Below are the code and all the weights of a small trained network. Each question names an input and a target symbol and asks about switching units off, where a switched-off unit gives its printed mean instead of its output.

import numpy as np


def w(rows, s, z=0):
    codes = np.array(rows[::2]) - 128.0
    scale = np.full(codes.shape[1], s)
    scale[-1] = z or s
    return codes * scale


def f(y):
    return y / 2 * (1 + np.tanh(0.7978845608 * (y + 0.044715 * y**3)))


def softmax(a):
    e = np.exp(a - a.max(-1, keepdims=True))
    return e / e.sum(-1, keepdims=True)


def log_softmax(a):
    a = a - a.max(-1, keepdims=True)
    return a - np.log(np.exp(a).sum(-1, keepdims=True))


def net(x, mask):
    ids = ['αβγεζθλμξπτφψ'.index(c) for c in x.split()]
    T = len(ids)
    res = E[ids] + P[:T]
    u = 0
    for l in range(2):
        q, k, v = (res @ M[l].T for M in (Q, K, V))
        z = softmax(np.where(np.tri(T) > 0, q @ k.T / 4**0.5, -1e9)) @ v
        res = res + np.where(mask[u], z, O[l][:, -1]) @ O[l][:, :-1]
        u += 1
        y = f(res @ A[l][:, :-1].T + A[l][:, -1])
        res = res + np.where(mask[u : u + 4], y, B[l][:, -1]) @ B[l][:, :-1]
        u += 4
    return log_softmax(res[-1] @ U[:, :-1].T + U[:, -1])


Q, K, V, O, A, B = {}, {}, {}, {}, {}, {}
E = w([
[97,109,124,129],'α',
[35,81,142,169],'β',
[64,91,135,163],'γ',
[69,91,139,128],'ε',
[104,78,108,122],'ζ',
[150,95,140,103],'θ',
[183,93,151,59],'λ',
[74,131,42,226],'μ',
[172,57,72,46],'ξ',
[114,187,164,89],'π',
[93,190,62,44],'τ',
[93,211,96,66],'φ',
[184,128,252,92],'ψ',
],0.019)
P = w([
[192,177,2,149],'0',
[197,129,51,123],'1',
[166,103,95,121],'2',
[184,110,92,98],'3',
[142,106,122,108],'4',
[140,91,150,106],'5',
[118,94,159,125],'6',
[130,103,148,110],'7',
[157,117,152,99],'8',
[142,111,162,108],'9',
[151,127,152,122],'10',
[133,144,189,127],'11',
[171,141,158,120],'12',
[169,114,129,131],'13',
],0.0072)
Q[0] = w([
[23,172,31,148],'0.h1',
[236,97,47,208],'0.h1',
[165,166,199,255],'0.h1',
[149,68,151,49],'0.h1',
],0.0073)
K[0] = w([
[84,254,154,112],'0.h1',
[244,100,7,253],'0.h1',
[161,133,119,221],'0.h1',
[192,54,225,93],'0.h1',
],0.0069)
V[0] = w([
[99,135,223,210],'0.h1',
[36,122,178,26],'0.h1',
[1,117,142,137],'0.h1',
[106,202,157,121],'0.h1',
],0.0062)
O[0] = w([
[158,144,91,79,4],'0.h1',
[126,177,5,102,208],'0.h1',
[196,154,131,166,103],'0.h1',
[150,78,127,110,84],'0.h1',
],0.012,0.0038)
A[0] = w([
[225,152,255,188,4],'0.n1',
[72,83,167,206,133],'0.n2',
[146,118,159,29,232],'0.n3',
[185,246,167,110,175],'0.n4',
],0.0066,0.0028)
B[0] = w([
[124,122,144,6,133],'0.n1',
[165,110,149,85,196],'0.n2',
[80,83,192,151,253],'0.n3',
[40,123,154,102,171],'0.n4',
],0.014,0.0033)
Q[1] = w([
[53,133,64,139],'1.h1',
[13,1,139,222],'1.h1',
[90,96,97,102],'1.h1',
[141,173,132,125],'1.h1',
],0.0086)
K[1] = w([
[137,133,150,99],'1.h1',
[10,118,92,60],'1.h1',
[162,192,183,121],'1.h1',
[182,127,129,115],'1.h1',
],0.011)
V[1] = w([
[158,106,80,51],'1.h1',
[123,110,92,133],'1.h1',
[113,126,11,165],'1.h1',
[108,213,151,141],'1.h1',
],0.012)
O[1] = w([
[102,86,92,9,151],'1.h1',
[142,119,104,132,113],'1.h1',
[121,141,72,164,2],'1.h1',
[68,210,208,111,95],'1.h1',
],0.013,0.0059)
A[1] = w([
[90,147,124,254,56],'1.n1',
[180,122,19,153,120],'1.n2',
[187,153,172,167,252],'1.n3',
[133,110,205,61,15],'1.n4',
],0.0085,0.0027)
B[1] = w([
[205,254,133,68,145],'1.n1',
[150,200,123,204,172],'1.n2',
[9,213,214,205,129],'1.n3',
[129,132,66,89,254],'1.n4',
],0.0067,0.0084)
U = w([
[151,101,75,122,102],'α',
[34,114,158,160,192],'β',
[140,77,115,143,100],'γ',
[98,115,96,122,7],'ε',
[171,36,41,112,155],'ζ',
[171,94,168,156,180],'θ',
[172,110,148,66,185],'λ',
[254,162,104,68,110],'μ',
[134,52,95,124,106],'ξ',
[115,150,121,115,63],'π',
[158,140,44,81,132],'τ',
[56,128,7,79,151],'φ',
[91,139,82,74,2],'ψ',
],0.0099,0.0035)

Each question gives the input, a string of symbols that net reads in full, and the target symbol t.
The units are the heads (4 rows each of Q, K, V and O) and the neurons (one row each of A and B). Each row of codes is followed by its name. A weight is (code - 128) times the scale printed after its matrix; where a second scale follows, it is the last column's (O, A, B and U).
mask holds one flag per unit, layer by layer, with each layer's heads first. A switched-off unit (its flag False) gives its mean, the last column of its rows in O or B, instead of its output. The means were averaged over made-up inputs and are rounded, as every weight is.
A unit's drop is (log p(t) with every unit on - log p(t) with that unit switched off) / (log p(t) with every unit on - log p(t) with every unit switched off).
The circuit of an input: a set's keep is (log p(t) with only the set's units on - log p(t) with every unit switched off) / (log p(t) with every unit on - log p(t) with every unit switched off). Starting from all 10 units, units are removed one at a time, each time the one whose removal leaves the highest keep (on an exact tie, the one counted first), for as long as the keep stays at least 0.8.
units of the circuit, in order: the units of the circuit, biggest drop first
most important unit: the unit with the biggest drop
k most important neurons: the k neurons with the biggest drops, biggest first
k most important neurons of layer l: the k neurons of layer l with the biggest drops, biggest first
input ζ θ β μ, target θ: most important unit -> 0.h1
input θ ζ ε π π μ, target β: units of the circuit, in order -> 1.h1, 0.n4
input θ ξ π ξ ζ π ζ, target β: units of the circuit, in order -> 0.n4, 1.h1
input β β ξ ε ψ α, target λ: 3 most important neurons of layer 0 -> 0.n1, 0.n4, 0.n2
input β μ ψ ζ, target λ: 4 most important neurons -> 0.n1, 0.n4, 0.n3, 0.n2
input γ γ π β π ξ, target β: 3 most important neurons -> 0.n4, 0.n2, 0.n3
input ξ ξ β, target ζ: units of the circuit, in order -> 1.h1, 0.n2
input θ β π ψ π ε, target λ: units of the circuit, in order -> 1.h1, 0.n1, 0.n4, 0.n3
input β ξ μ, target ζ: units of the circuit, in order -> 1.h1, 0.h1
input λ β π β ψ β, target λ: units of the circuit, in order -> 1.h1, 0.n1, 0.n4
input β ψ ξ, target λ: units of the circuit, in order -> 0.n4, 1.h1, 0.n1, 0.h1
input β ξ π ζ, target β: units of the circuit, in order -> 0.n4, 1.h1, 0.h1
input π θ β ψ τ ξ β ξ π λ ζ ψ ξ, target λ: 3 most important neurons -> 0.n4, 0.n1, 0.n3
input λ γ τ τ ζ τ ε, target φ: units of the circuit, in order -> 1.h1
input ε φ φ ζ π α λ, target β: 4 most important neurons -> 0.n3, 0.n2, 0.n1, 0.n4
input π ψ α ξ ζ π, target β: units of the circuit, in order -> 0.n4, 1.h1
input λ π α, target β: 2 most important neurons of layer 1 -> 1.n3, 1.n4
input ψ ε ψ λ β ψ ψ β ε, target λ: units of the circuit, in order -> 1.h1, 0.n1, 0.n4
input τ ε β β λ τ β ξ, target φ: 2 most important neurons of layer 0 -> 0.n3, 0.n2
input ε β μ ξ ε, target ζ: most important unit -> 1.h1
input ξ π λ, target β: 2 most important neurons of layer 0 -> 0.n4, 0.n3
input γ ε ψ μ α, target λ: 2 most important neurons of layer 0 -> 0.n1, 0.n4
